Here is a tiny trained network, its code and every weight. The questions are about switching its units off for an input and a class, where a switched-off unit gives its printed mean instead of its output.

import numpy as np


def w(rows, s, z=0):
    codes = np.array(rows[::2]) - 128.0
    scale = np.full(codes.shape[1], s)
    scale[-1] = z or s
    return codes * scale


def norm(h):
    return h / np.sqrt((h * h).mean(-1, keepdims=True) + 1e-5)


def f(y):
    return np.maximum(y, 0)


def log_softmax(a):
    a = a - a.max(-1, keepdims=True)
    return a - np.log(np.exp(a).sum(-1, keepdims=True))


def net(x, mask):
    res = np.array(x, float).reshape(1, 4) / 4 @ E
    u = 0
    for l in range(2):
        y = f(norm(res) @ A[l][:, :-1].T + A[l][:, -1])
        res = res + np.where(mask[u : u + 4], y, B[l][:, -1]) @ B[l][:, :-1]
        u += 4
    return log_softmax(norm(res)[-1] @ U[:, :-1].T + U[:, -1])


A, B = {}, {}
E = w([
[254,83,68,13,118,136],'x0',
[61,74,146,111,164,173],'x1',
[108,224,80,123,66,90],'x2',
[66,110,117,159,108,204],'x3',
],0.0061)
A[0] = w([
[120,255,156,128,41,78,255],'0.n0',
[96,60,48,114,175,151,105],'0.n1',
[165,142,29,78,66,79,201],'0.n2',
[130,127,122,117,178,166,65],'0.n3',
],0.0057,0.0021)
B[0] = w([
[143,153,164,111,184,142,253],'0.n0',
[159,100,166,113,123,109,177],'0.n1',
[177,86,34,128,100,178,234],'0.n2',
[105,145,245,135,112,182,143],'0.n3',
],0.011,0.005)
A[1] = w([
[222,110,142,85,98,130,78],'1.n0',
[176,97,166,3,183,143,255],'1.n1',
[103,209,144,215,193,140,254],'1.n2',
[85,207,154,228,146,143,184],'1.n3',
],0.0072,0.0018)
B[1] = w([
[72,147,78,138,151,168,214],'1.n0',
[116,160,178,145,87,105,255],'1.n1',
[96,78,83,127,127,58,248],'1.n2',
[64,40,41,93,247,118,238],'1.n3',
],0.013,0.0062)
U = w([
[189,162,81,88,88,182,165],'0',
[124,95,248,126,103,188,120],'1',
[91,74,115,135,208,111,189],'2',
[147,160,172,185,123,85,3],'3',
],0.019,0.0038)

Each question gives the input, the list of numbers given to net, and the class t.
The units are the neurons (one row each of A and B). Each row of codes is followed by its name. A weight is (code - 128) times the scale printed after its matrix; where a second scale follows, it is the last column's (A, B and U).
mask holds one flag per neuron, layer by layer. A switched-off neuron (its flag False) gives its mean, the last column of its row in B, instead of its output. The means were averaged over made-up inputs and are rounded, as every weight is.
A unit's drop is (log p(t) with every unit on - log p(t) with that unit switched off) / (log p(t) with every unit on - log p(t) with every unit switched off).
The circuit of an input: a set's keep is (log p(t) with only the set's units on - log p(t) with every unit switched off) / (log p(t) with every unit on - log p(t) with every unit switched off). Starting from all 8 units, units are removed one at a time, each time the one whose removal leaves the highest keep (on an exact tie, the one counted first), for as long as the keep stays at least 0.8.
circuit, biggest first: the units of the circuit, biggest drop first
top k neurons: the k neurons with the biggest drops, biggest first
k most important neurons of layer l: the k neurons of layer l with the biggest drops, biggest first
drop when u is switched off: that unit's drop, to one decimal
input [1,-1,0,5], class 1: 2 most important neurons of layer 0 => (0.n2; 0.n1)
input [4,-4,-8,7], class 1: top neuron => (1.n3)
input [5,-5,-8,4], class 1: circuit, biggest first => (1.n3; 1.n1)
input [-1,2,3,-4], class 3: top 4 neurons => (1.n3; 0.n0; 1.n1; 0.n2)
input [3,0,-4,-7], class 0: top 2 neurons => (1.n3; 1.n2)
input [5,-3,-8,-7], class 0: circuit, biggest first => (1.n3; 1.n2)
input [-1,-5,-4,-7], class 3: top 2 neurons => (1.n3; 1.n1)
input [6,7,2,2], class 0: 2 most important neurons of layer 1 => (1.n3; 1.n0)
input [7,5,-6,1], class 1: 2 most important neurons of layer 1 => (1.n3; 1.n1)
input [2,3,7,8], class 0: drop when 1.n3 is switched off => 0.4
input [1,-2,1,-6], class 0: drop when 1.n3 is switched off => 0.2
input [3,-3,-6,-4], class 0: drop when 1.n3 is switched off => 1.0
